B:
1: [ 147  -58   60   87  -51    4   76   -2  106  151  149 -108  191   75
   84  116 -256 -356  -82  123  -76  -98  -56  167   11 -104  -27 -215
 -114   67   -6  133   63  -11 -185]
2: [ 124  124   98  214  162   39   80   60  147 -129   94   42 -102  -62
  182 -153  281  101  -86  -19  -37   50  -22   24 -154  154  -63   37
  175    5   34  -75    9   20  128]
3: [-174 -105 -151  103   50  -12 -161    0 -122  -34  -68  247   54  149
   34  -33  116   81  178  -82   97  161   81  -17 -182  146  -17  119
 -103   29   -4  -94  -65 -218  216]
4: [-238  -73 -155   79  -27  -42 -136 -123  -19   97  111  256  183  204
  -26  139  -14   75  193  -63  195  100  216  -71  -35   96   70  107
 -193  115    0  -69  -39 -151  -32]
5: [-117 -140 -203  141    2  -20 -167 -176   -5  115   72  284  143  330
 -146  161  -78  -13  237  -76  241  197  109  -19 -154   38  104   28
 -206  114  -41  -97   70 -140  -57]
6: [ 108  -35   55   71  -56  -15   78  -39  102  116  160  -90  210   86
   71  172 -232 -309  -45   98  -25  -82  -13  137   40 -132   -2 -158
 -132   73   46   95   79    7 -214]
7: [-257  113  -15  130  155   -4  -74  138  -90 -228  -44  246  -98 -125
  256 -249  497  411   62 -121    3   96  183 -135 -147  348  -93  323
  126  -17   70 -159 -214 -178  426]
8: [ 207  101  113  211  153   47  110   68  138 -154   67  -19  -89  -52
  176 -132  231   11  -92   -8  -74   49  -92   73 -163   69  -73  -11
  165  -24   53  -51   55   51  103]
9: [  76  140   63  251  207   48   33   48  133 -190   66  144 -165  -39
  168 -205  419  250  -34  -90   24  129   19  -30 -226  237  -52  140
  222    4   33 -153   -8   -2  221]
10: [ 160   -5 -107  358  173   50  -75 -232  311   92  242  301  -70  338
 -194   10  132  119  105 -109  316  279   29  -28 -303  153  124  -44
   64  141 -131 -184  218   37 -114]
11: [ 624   66   53  337  281   74  167 -187  211 -374  -54  -12 -242  250
 -142   74  294  -67   87 -156   86  362 -417  172 -407 -263   65  -87
  223  -97  188 -274  494  294  -42]
12: [  -5   22   18  176  -15    8    9  -90  274  270  359   87  172  113
   36   71 -145  -90  -70   81  118  -64  179   14   26  124   53 -117
  -70  180 -115   68   10  -15 -247]
13: [ 225  158  163  250  141   51  141   51  279  -22  223  -33  -69  -73
  188 -146  176    8 -192   47  -50  -29  -22   63 -102  139  -57  -71
  199   39  -19    0   38   80   -6]
14: [  69    1   95   75  -44   -5   98   52  102  114  163 -106  172  -29
  180   51 -165 -261 -117  126 -107 -148   17  122   53  -27  -55 -139
  -70   53    8  139  -18  -28 -116]
15: [ -70  -43  -25    8   83  -23  -17  167 -309 -369 -304   45  -33  -60
  211  -82  291   37  136  -92 -150  113 -110   59 -181  -15 -132  192
   -9 -148  220 -110  -77 -159  427]
16: [ 306  128  161  188  151   39  187   58  131 -240   27 -119  -93  -78
  178  -61  230  -62 -105   -9 -115   29 -172  132 -139  -55  -76  -30
  182  -65  152  -60  127  131   66]
17: [ 431   -9  175   10  -47   -5  276  -11   34 -143   -7 -375  174   15
  114  292 -247 -558  -86  123 -223 -107 -316  295   48 -491  -46 -249
  -90  -81  279  102  274  197 -258]
18: [ 338   78  121  288   86   62  141  -96  406  169  353  -45   29  116
   14   33  -96 -204 -170   91   55  -10  -50  125  -92   11   40 -250
   91  118  -97   46  189  143 -292]
19: [ 236 -190  -93   30    6  -28   24 -121 -189 -214 -224  -47  123  283
 -118  306 -130 -369  246  -67   -4  202 -295  214 -186 -435   29  -75
 -211  -95  243  -95  298   18  -39]
20: [ 239  -18   69  175    4   18   93  -66  208  130  210  -72  126  121
   22  108 -189 -306  -82   91    0  -35  -75  153  -56  -99   14 -218
  -46   75  -16   64  150   64 -235]
21: [ 334  110  218  152   80   42  225   92  180  -94  122 -214    1 -117
  219  -39   35 -240 -204  102 -188 -104 -169  177  -54  -89  -97 -164
  126  -26   82   70   98  124  -57]
22: [-150   77   74  -67   54  -52   71  230 -296 -413 -246  -63   11 -253
  368  -80  347   97   45  -49 -241  -35  -20   21   -9   -5 -170  263
   26 -163  319  -62 -173 -108  405]
23: [  50  -36  -74  237   75   33  -67 -111  191  143  196  200   48  223
  -61    7   -3  -17   43  -19  172  129   59   20 -175  137   58  -61
  -31  123 -124  -53   80  -53  -75]
24: [-156  198  -13  335  177   41  -72 -110  407  168  445  383  -64   63
   62 -180  350  483  -40  -75  297   95  386 -219 -106  529   76  158
  181  225 -185 -138 -102  -22  -23]
25: [  45  -69   -7   92  -32   -7   15  -36   66  115  131    1  165  110
   50  110 -169 -226   -2   58   -3  -33   14   93  -15  -39    1 -109
 -127   78   -3   63   45  -50 -124]
26: [ -10   17  122  -79  -41  -51  133  198 -189 -204 -119 -209  148 -194
  338   33    5 -221  -53   83 -289 -164  -68  139   77 -147 -158   28
  -73  -95  249   87 -101  -66  143]
27: [-317   46  -52  139    7  -11 -120  -17  159  242  306  271  132   32
  126  -76   77  206   -5   21  154  -43  376 -142   27  378   19   96
  -57  190 -137   13 -212 -173    0]
28: [ 209   12  139    2   -2  -15  186  106  -76 -205  -78 -250  107  -97
  222   94  -50 -320  -69   75 -246  -97 -196  209   13 -256 -111  -84
  -35  -95  234   67   66   49   15]
29: [ 268  237  189  320  221   79  164   43  369  -78  270   14 -179 -105
  199 -233  339  147 -217    8  -22   11  -13   17 -164  242  -54  -26
  321   45  -34  -61   50  128   37]
30: [-252   82  -80  226  117    9 -134  -31  150   86  224  357  -12   61
   89 -159  289  365   55  -86  203  101  315 -168 -129  427   23  190
   57  150 -118 -116 -150 -154  130]
31: [ -97   78   60   25   54  -25   55  125 -103 -224  -56    0   30 -137
  272  -65  252   92   12  -26 -119  -17   54    0  -18   65 -103  166
   28  -55  187  -46 -117  -77  227]
32: [ -53  328  141  370  225   68   59  -11  515  104  514  248 -137 -120
  215 -293  454  496 -216  -13  179  -16  358 -199  -67  570   11  133
  332  196 -165  -87 -131   60   -6]
33: [ 225  -47   45  176  -17   21   69  -93  231  210  245  -50  150  171
  -18  132 -264 -339  -78  108   36  -36  -53  154  -51  -88   32 -251
  -82  109  -66   94  142   36 -280]
34: [-287   43   -4  -60   36  -59  -27  185 -286 -300 -191   72   50 -170
  316  -83  326  181  103  -69 -135   -5  109  -46  -13   94 -135  301
  -32  -96  241  -80 -225 -184  391]
35: [  14  124  144   64   95   -3  112  219  -63 -262  -67  -71  -48 -233
  354 -178  301   49 -104    8 -220  -68  -32   54  -57   92 -170  113
  134  -86  161   -8 -129  -54  290]
36: [ 176  102  108  164  170   29  111  103   22 -284  -57  -25 -113  -86
  207 -139  324   58  -40  -43 -110   74 -123   69 -183   38  -99   67
  179  -82  150  -98   40   33  221]
37: [ 323   17  154   71   19   12  206   40   56 -127   15 -246   92  -26
  147  114  -95 -366 -101   87 -186  -70 -226  230  -29 -264  -76 -171
   -6  -52  175   69  164  113 -106]
38: [ 729  -75  199   70  -13   17  339  -49   70 -187  -70 -490  124  116
    8  345 -343 -785  -99  132 -260  -31 -563  447  -70 -694  -39 -423
  -71 -128  283  100  470  298 -342]
39: [-214   30  121 -125  -82  -65   78  258 -214 -124  -78 -152  194 -280
  419  -40   19 -123  -81  101 -299 -249   90   67  162    8 -183   97
  -98  -59  192  142 -271 -171  207]
40: [ -22   30  102  -11  -55  -33  102   65    6    9  100 -115  203  -87
  220   94 -102 -203  -73  101 -138 -165   50   98  115  -70  -68  -38
  -96   32  126  108  -63  -23  -71]
41: [ -93   -1  -92  226   95   14 -109  -91  142   93  181  277   18  174
  -14  -43  135  159   88  -68  199  146  162  -69 -161  230   49   66
   -1  120  -95 -105   -5 -103   25]
42: [-239 -181 -166  -18  -92  -56 -143  -46 -180  103  -31  158  254  200
   -2  172 -177 -141  197   -5   72   43  121   29  -21  -27   19   32
 -294   64   28   14  -61 -230   15]
43: [ 123   39  -29  389  127   74  -56 -153  446  307  429  263  -21  238
  -90  -99   15   62  -68   12  267  128  143  -20 -209  314   88 -140
   96  221 -293  -38   93   -8 -183]
44: [  73  150  133  215  144   41   83  117  174  -80  153   35  -86 -129
  252 -223  285  118 -152   13  -68  -23   44   12 -113  247  -88   41
  197   24  -20  -22  -74  -16  155]
45: [-394  -63  -43 -111  -97  -82  -74  159 -270  -24  -72   58  240 -114
  282   16    7  -10   76   33 -125 -132  204  -14  109   94 -115  177
 -208   11  119   71 -288 -274  220]
46: [-113   76  -36  192   68    2  -45 -136  228  115  295  241   72  123
    8   44  126  193   43  -48  213   70  256 -104  -43  211   78   89
   -5  158  -35  -88   -6  -11 -113]
47: [ 151  169   64  376  245   81   18  -11  352  -28  258  207 -200   28
   76 -260  387  284  -98  -65  133  150   69  -47 -270  368    1   39
  292   87 -125 -144   34   33   97]
48: [ 179   13  -36  257  212   48  -16  -11   14 -263 -100  167 -181  127
    7 -126  352  127  112 -144   64  280 -139   41 -354   69  -18   84
  133  -59   61 -211  133  -18  250]
49: [ 737  -98  179   89   43   37  302   40  -50 -323 -231 -457   18   84
   42  215 -214 -730  -67   87 -317   42 -652  472 -197 -643  -97 -370
  -19 -204  285   49  441  224 -112]
50: [  -8  117    6  272  206   47  -33   37  140 -116  101  236 -160   -1
  129 -243  410  304   -3  -92   85  155   83  -69 -239  329  -40  144
  199   35  -44 -157  -45  -63  244]
51: [-120    0 -124  233  121   13 -146 -103  107   40  133  338  -15  196
  -37  -53  211  229  144 -110  235  206  169 -104 -209  253   64  127
    7  112  -73 -163   -9 -114   91]
52: [-163  -44   61 -170 -107  -79   76  188 -312 -181 -182 -172  236 -168
  319  102  -54 -227   27   67 -271 -170   -8  117  138 -168 -147   89
 -186  -98  281  102 -150 -141  156]
53: [ 176  210  270  109   69   27  251  183  182 -102  181 -223    6 -284
  375 -130  143  -94 -281  124 -244 -210  -22   95   59   52 -143  -55
  177  -16  112  105  -67   95   16]
54: [-282 -217 -240 -156  -80 -110 -150  -93 -490 -302 -377  147  234  226
  -38  342   26  -53  450 -163   55  210  -11   15  -64 -295   25  260
 -369 -100  366 -167   38 -187  180]
55: [ 447   13  -13  461  157   99   38 -311  572  281  454  163  -36  415
 -269   94 -108 -137  -44    5  321  216  -68   91 -276   46  176 -308
   93  208 -231  -83  386  191 -432]
56: [ 354  -42  140  141  -22   28  167   26  175  121  154 -223  134   57
   89   87 -291 -487 -170  162 -140 -115 -196  261  -35 -179  -49 -327
  -45   34  -19  160  153   67 -221]
57: [ 551  132  241  282  156   79  266   58  322  -86  169 -236 -100  -47
  149  -86   49 -281 -261   97 -166  -29 -288  239 -162  -97  -79 -264
  235  -20   28   42  229  203 -113]
58: [ 254  153  179  198  134   42  180   71  194 -144  124  -96  -67 -106
  211 -104  199  -40 -164   31 -117  -24  -95   97  -99   29  -79  -54
  191  -18   86  -11   72  110   25]
59: [  84  -42   15   94   -2   -6   34  -42   63   47   99   -7  137  101
   49  104 -106 -196   10   43   -4   -4  -17  105  -40  -74   -6  -91
  -96   45   44   29   64  -22  -98]
60: [ -31    3  130 -108  -49  -49  128  245 -256 -248 -188 -225  141 -233
  364    8   21 -237  -53   86 -337 -170  -97  155   75 -154 -182   43
  -79 -138  266  103 -128  -92  212]
61: [-391  127  -16  103  127  -16 -104  182  -75 -144   16  280  -50 -183
  320 -299  485  457   28  -82   -2   23  306 -183  -80  469 -110  349
  117   18   18 -105 -336 -245  449]
62: [ 351  257  199  533  291  141  117   38  646  187  504  130 -265  -41
  136 -426  305  181 -361   49   80   29   47   12 -284  508  -31 -175
  439  168 -338  -22   44  101  -23]
63: [ 173  151  256   95  -29   16  239  120  270  137  319 -248  150 -188
  307  -16 -131 -274 -312  213 -201 -294   36  139  156    7  -94 -202
   57   76   10  213  -46   88 -211]
64: [ 284   93  156  166   95   42  174   77  141 -115   86 -142  -20  -68
  186  -56   88 -157 -141   59 -140  -35 -150  150  -92  -58  -82 -105
  126  -25   87   24   89   85   -2]
65: [-192  -65 -135  133   74  -11 -146  -21  -76  -49  -33  269   26  138
   25  -47  180  161  173 -103  125  166  114  -53 -179  181    0  154
  -65   45    2 -127  -64 -194  201]
66: [-341  -26 -175  152   67  -14 -205  -66    2   60  104  399   53  155
   17  -62  223  321  182 -118  228  160  299 -164 -135  338   44  229
  -73  123  -78 -141 -143 -227  171]
67: [   0  -72   38  -63  -91  -46   74   56 -142  -65  -58 -141  231  -19
  170  182 -166 -312   21   75 -159 -106  -61  149   75 -221  -76  -50
 -193  -32  195   97   -5  -60  -29]
68: [-263 -115 -160   54  -54  -46 -152  -95  -43  151   94  244  213  203
  -18  123  -81   13  177  -32  155   67  215  -48  -26  106   55   78
 -226  125  -25  -27  -72 -201  -25]
69: [-344 -157 -256  109   -2  -35 -260 -101  -89  145   39  398  142  273
  -74   35   15  138  256  -92  241  181  241 -100 -154  229   57  134
 -216  130 -106  -99 -103 -289  121]
70: [ -38  -52  -92  191    5    2  -81 -166  198  236  260  205  150  251
  -85  117 -119  -46   74    7  216   79  148   -5  -81   98   97  -72
 -126  169 -113  -19   62  -57 -198]
71: [-311  -88  -70  -27  -73  -57 -102   85 -179   45  -17  109  207    1
  182   20  -36  -31   94   17  -37  -50  172    0   28  105  -60  104
 -198   46   40   45 -194 -251  143]
72: [-383  -76   -3 -239 -131 -107  -13  266 -493 -246 -301  -87  251 -235
  393   45   39  -92  110   25 -294 -161   82   42  146  -77 -189  233
 -237 -123  308   81 -311 -285  359]

[   7  202  110   -8  337 -110 -189    4   89 -142  123 -196  242  151
  408  108 -213 -328   49 -513  -65  238  270   49 -270  -24  205  345] -> 11
[ -31  206  -81   41   87   21  -30  -84   44  -83 -165   14 -175    1
 -245   36  -22  -13 -200   46   63 -196  197   -5  -84   59   57 -226] -> 68
[-159  276  -31  215  -10   15 -498  -11  -62   77   -3   37   33   23
 -208 -455  -97 -126  139  228  369  154   66  -46  206  -30  -10 -385] -> 54
[  19  103 -100 -333  100 -406  104  148   71 -176   35 -330  119  140
 -280 -116 -266  211 -179 -162  159 -126  184  -83  177  132   47   48] -> 17
[ -12   -8  -55  233 -176  119 -401 -123  -35   96  177   80  184  -16
  167 -342  -86  -64  234  171  418  363 -131   47  164    9  -37 -307] -> 34
[-125  278   47  233  106   41 -503  -34  -24   35   52   14  111   54
   68 -300 -107 -272  176    4  236  250  124    1   20  -64   66 -169] -> 65
[  10   45  120  209  130  182  -46 -186   55   21   79   27 -115   16
  541  298   48   61  -97 -153 -164  141   61  102 -331   54   53   82] -> 32
[ -41  211  -83 -194  142 -281   -9   95   53 -146  -63 -222   14  103
 -334 -128 -204   70 -171  -93  138 -156  238  -81  108   78   62  -51] -> 6
[-149  419   14   88  244  -73 -342   27    8  -62 -114  -60  -27   86
 -218 -197 -127 -252  -19  -65  112  -29  299  -54  -39  -43  119 -132] -> 5
[   2  -42 -127   -2 -218 -107 -210   -1  -26   40  149  -64  159   12
 -132 -392 -156  199   82  217  460  175 -114  -23  350   89  -89 -321] -> 39
[ 152 -127  -62  -92   26  -17  240 -128  115 -129   80  -96   23   33
  274  313  -82  143 -191 -240  -39    0   56   87 -193  143   68  110] -> 58
[-150  417  130   43  376 -129 -260   58   35  -76  -41 -165  -23  144
   55  -20 -137 -181  -63 -254  -85   15  345  -41 -168  -27  150  128] -> 43
[  60  -79  -27 -165    7 -146  331  -42   83  -62   46 -170 -168   46
   86  252  -39  531 -338  -29  -81 -163   27    6  -32  207  -45   23] -> 37
[ -38  145   11  -63  150  -62  242  -57   71  -70 -126 -106 -346   30
  -77  276   30  375 -407    0 -187 -318  183  -23 -148  153    5  -47] -> 12
[  13  156  -70 -442  199 -545  136  231   81 -229   60 -451  184  195
 -288 -110 -348  188 -199 -304  116 -137  267 -112  180  121   89  206] -> 38
[  83    3  -75 -195   65 -231   59   29   84 -158  105 -224  188  103
   31    5 -229   63  -86 -244  132   48  118    5   28  102   85  108] -> 21
[  44   20   23  -24  100  -65   31  -58   73  -67  102 -125   37   69
  273  142 -105   99 -102 -200  -19   86   91   39 -126   91   57  108] -> 13
[   7   53   82  236   82  170 -214 -178   34   24  125   43   42   16
  485   97  -21 -105   55 -131   12  268   30  103 -220   10   65   10] -> 50
[ -69  350  -62 -241  276 -383 -139  180   55 -208  -70 -298  141  171
 -386 -207 -299 -156  -96 -251  146 -114  359 -104   97   18  151   59] -> 33
[ -48  223  -54   80  112   40  -77  -91   41  -74 -152   15 -153   14
 -177   27  -27  -69 -161   11   58 -146  204    1 -109   44   71 -196] -> 4
[ 134 -152  -33   44  -29  108  184 -199   96  -65   78    4  -47  -11
  369  329   -2  163 -164 -136  -42   51  -12  115 -227  136   35   21] -> 44
[  36 -113 -191   79 -321   17 -181  -93  -27   58  105   58   92  -53
 -174 -360  -89  193   74  335  511  146 -181   10  334  106 -109 -472] -> 72
[ 136 -261 -156  -65 -263    0  253 -149   52   -7  100  -21  -83  -46
   46  102  -11  506 -207  176  191  -35 -170   50  104  211 -110 -235] -> 60
[ 111 -151   -4   87  -40  117   95 -190   73   -9  142    5   -1   -9
  461  258  -11  177  -96 -110   -9  152  -52  118 -192  120   11   26] -> 36
[ -98  203   44  216   58   83 -314  -83   -7   54   26   34  -42   22
   94 -146  -28  -51   34   77  139  135   76   13  -23    0   15 -194] -> 3
[  57  -49 -199  -83 -192 -129  -68  -24   15  -51   63  -66  132    5
 -256 -281 -167  139   -7  151  421   42  -41  -16  281  117  -44 -310] -> 52
[ -81  252   65  211  184  102 -276 -103   23   -7  -22   27  -51   41
  172   17  -33 -198   -3  -90   10  104  178   41 -196  -20   96  -60] -> 51
[ -30   56    5  346  -95  196 -555 -150  -38  105  186  136  243   -8
  317 -325  -86 -290  331   75  388  488  -78   83   49  -53   24 -248] -> 61
